Here is a tiny trained network, its code and every weight. The questions are about switching its units off for an input and a target symbol, where a switched-off unit gives its printed mean instead of its output.

import numpy as np


def w(rows, s, z=0):
    codes = np.array(rows[::2]) - 128.0
    scale = np.full(codes.shape[1], s)
    scale[-1] = z or s
    return codes * scale


def norm(h):
    return h / np.sqrt((h * h).mean(-1, keepdims=True) + 1e-5)


def f(y):
    return y / 2 * (1 + np.tanh(0.7978845608 * (y + 0.044715 * y**3)))


def softmax(a):
    e = np.exp(a - a.max(-1, keepdims=True))
    return e / e.sum(-1, keepdims=True)


def log_softmax(a):
    a = a - a.max(-1, keepdims=True)
    return a - np.log(np.exp(a).sum(-1, keepdims=True))


def net(x, mask):
    ids = ['ΔΛΨβγεζθξπστφ'.index(c) for c in x.split()]
    T = len(ids)
    res = E[ids] + P[:T]
    r = norm(res)
    for j in range(3):
        rows = slice(3 * j, 3 * j + 3)
        q, k, v = (r @ M[0][rows].T for M in (Q, K, V))
        z = softmax(np.where(np.tri(T) > 0, q @ k.T / 3**0.5, -1e9)) @ v
        o = O[0][rows]
        res = res + np.where(mask[j], z, o[:, -1]) @ o[:, :-1]
    y = f(norm(res) @ A[0][:, :-1].T + A[0][:, -1])
    res = res + np.where(mask[3:7], y, B[0][:, -1]) @ B[0][:, :-1]
    return log_softmax(norm(res)[-1] @ U[:, :-1].T + U[:, -1])


Q, K, V, O, A, B = {}, {}, {}, {}, {}, {}
E = w([
[58,83,95,70,47],'Δ',
[93,75,64,181,107],'Λ',
[15,183,62,153,149],'Ψ',
[62,199,125,139,146],'β',
[90,110,152,89,104],'γ',
[170,95,167,93,12],'ε',
[109,151,11,58,84],'ζ',
[176,80,78,5,58],'θ',
[112,57,112,181,47],'ξ',
[211,178,86,94,158],'π',
[172,149,69,161,169],'σ',
[91,191,74,57,135],'τ',
[107,118,89,3,111],'φ',
],0.004)
P = w([
[146,106,136,141,229],'0',
[6,106,202,55,57],'1',
[127,98,48,141,135],'2',
[2,130,215,78,77],'3',
[163,146,30,145,122],'4',
[33,137,209,105,71],'5',
],0.0062)
Q[0] = w([
[131,106,42,164,122],'H1',
[151,108,130,170,254],'H1',
[63,129,168,150,113],'H1',
[61,150,130,69,200],'H2',
[89,128,206,149,44],'H2',
[137,129,79,153,170],'H2',
[118,150,166,141,197],'H3',
[49,153,253,110,62],'H3',
[191,106,176,107,124],'H3',
],0.015)
K[0] = w([
[97,110,152,85,31],'H1',
[88,192,18,166,65],'H1',
[109,113,93,101,200],'H1',
[77,161,235,82,192],'H2',
[56,143,124,136,13],'H2',
[165,87,105,182,183],'H2',
[146,98,190,130,92],'H3',
[129,50,211,164,249],'H3',
[62,121,120,178,97],'H3',
],0.014)
V[0] = w([
[76,116,56,67,180],'H1',
[45,96,198,161,168],'H1',
[145,8,104,100,91],'H1',
[128,146,132,127,87],'H2',
[182,148,105,129,110],'H2',
[84,175,129,92,50],'H2',
[160,128,122,84,103],'H3',
[184,140,134,65,101],'H3',
[149,150,24,189,81],'H3',
],0.016)
O[0] = w([
[178,189,2,132,69,255],'H1',
[156,79,56,53,249,239],'H1',
[238,242,193,174,178,215],'H1',
[80,98,133,151,134,123],'H2',
[114,128,71,165,162,54],'H2',
[87,60,216,166,102,180],'H2',
[159,135,152,193,109,116],'H3',
[172,118,166,245,113,99],'H3',
[221,66,183,38,53,147],'H3',
],0.0093,0.0085)
A[0] = w([
[141,103,94,197,80,1],'N1',
[177,166,105,185,78,122],'N2',
[244,185,5,107,156,154],'N3',
[111,114,57,60,91,177],'N4',
],0.02,0.00046)
B[0] = w([
[93,181,84,89,145,144],'N1',
[145,96,125,42,144,165],'N2',
[248,171,67,181,214,252],'N3',
[217,138,156,197,137,181],'N4',
],0.016,0.023)
U = w([
[204,177,45,163,221,201],'Δ',
[239,86,201,117,134,99],'Λ',
[182,23,114,128,95,42],'Ψ',
[92,10,80,133,158,156],'β',
[24,116,75,150,237,5],'γ',
[86,137,233,254,185,74],'ε',
[141,151,100,26,32,140],'ζ',
[137,230,199,112,70,82],'θ',
[92,96,203,9,207,106],'ξ',
[72,113,122,148,64,195],'π',
[150,45,187,157,57,132],'σ',
[103,133,48,246,44,31],'τ',
[63,187,63,67,146,67],'φ',
],0.0081,0.0016)

Each question gives the input, a string of symbols that net reads in full, and the target symbol t.
The units are the heads (3 rows each of Q, K, V and O) and the neurons (one row each of A and B). Each row of codes is followed by its name. A weight is (code - 128) times the scale printed after its matrix; where a second scale follows, it is the last column's (O, A, B and U).
mask holds one flag per unit, heads first, then neurons. A switched-off unit (its flag False) gives its mean, the last column of its rows in O or B, instead of its output. The means were averaged over made-up inputs and are rounded, as every weight is.
A unit's drop is (log p(t) with every unit on - log p(t) with that unit switched off) / (log p(t) with every unit on - log p(t) with every unit switched off).
The circuit of an input: a set's keep is (log p(t) with only the set's units on - log p(t) with every unit switched off) / (log p(t) with every unit on - log p(t) with every unit switched off). Starting from all 7 units, units are removed one at a time, each time the one whose removal leaves the highest keep (on an exact tie, the one counted first), for as long as the keep stays at least 0.8.
circuit, biggest first: the units of the circuit, biggest drop first
unit that matters most: the unit with the biggest drop
top k neurons: the k neurons with the biggest drops, biggest first
which heads matter: for each layer, one digit per head in row order, 1 if its drop is at least 0.15 and else 0, layers parted by /
drop of u: that unit's drop, to one decimal
input ζ ζ Ψ ξ σ Ψ, target ζ: circuit, biggest first => [H1, H2, N3, N2]
input γ τ Δ τ, target γ: which heads matter => 011
input β γ θ Δ γ σ, target β: unit that matters most => H1
input ε σ ε, target Λ: circuit, biggest first => [H1, H3, N3]
input γ π ε γ ξ β, target γ: circuit, biggest first => [H3, H2, N3]
input σ ζ ξ ζ ε ε, target σ: circuit, biggest first => [N3, H2]
input ξ Δ ξ ε β τ, target ξ: circuit, biggest first => [H2, N3, H3]
input ζ σ φ τ, target ζ: top 3 neurons => [N3, N2, N1]
input φ ε Ψ ε, target φ: top 3 neurons => [N3, N1, N2]
input β Λ ξ ζ, target β: circuit, biggest first => [H1, N3, H2]
input τ γ φ ε ξ Ψ, target τ: which heads matter => 110
input β τ Δ ε ξ, target Λ: top 2 neurons => [N3, N1]
input γ ζ ξ ζ Δ θ, target γ: drop of H2 => 0.7
input γ γ Δ ε ε ζ, target γ: unit that matters most => H3
input ε γ ε Δ ε, target Λ: drop of N3 => 0.3
input φ ξ θ ξ, target φ: drop of N2 => 0.1
input Λ ζ Λ ξ θ τ, target Λ: top 2 neurons => [N4, N3]
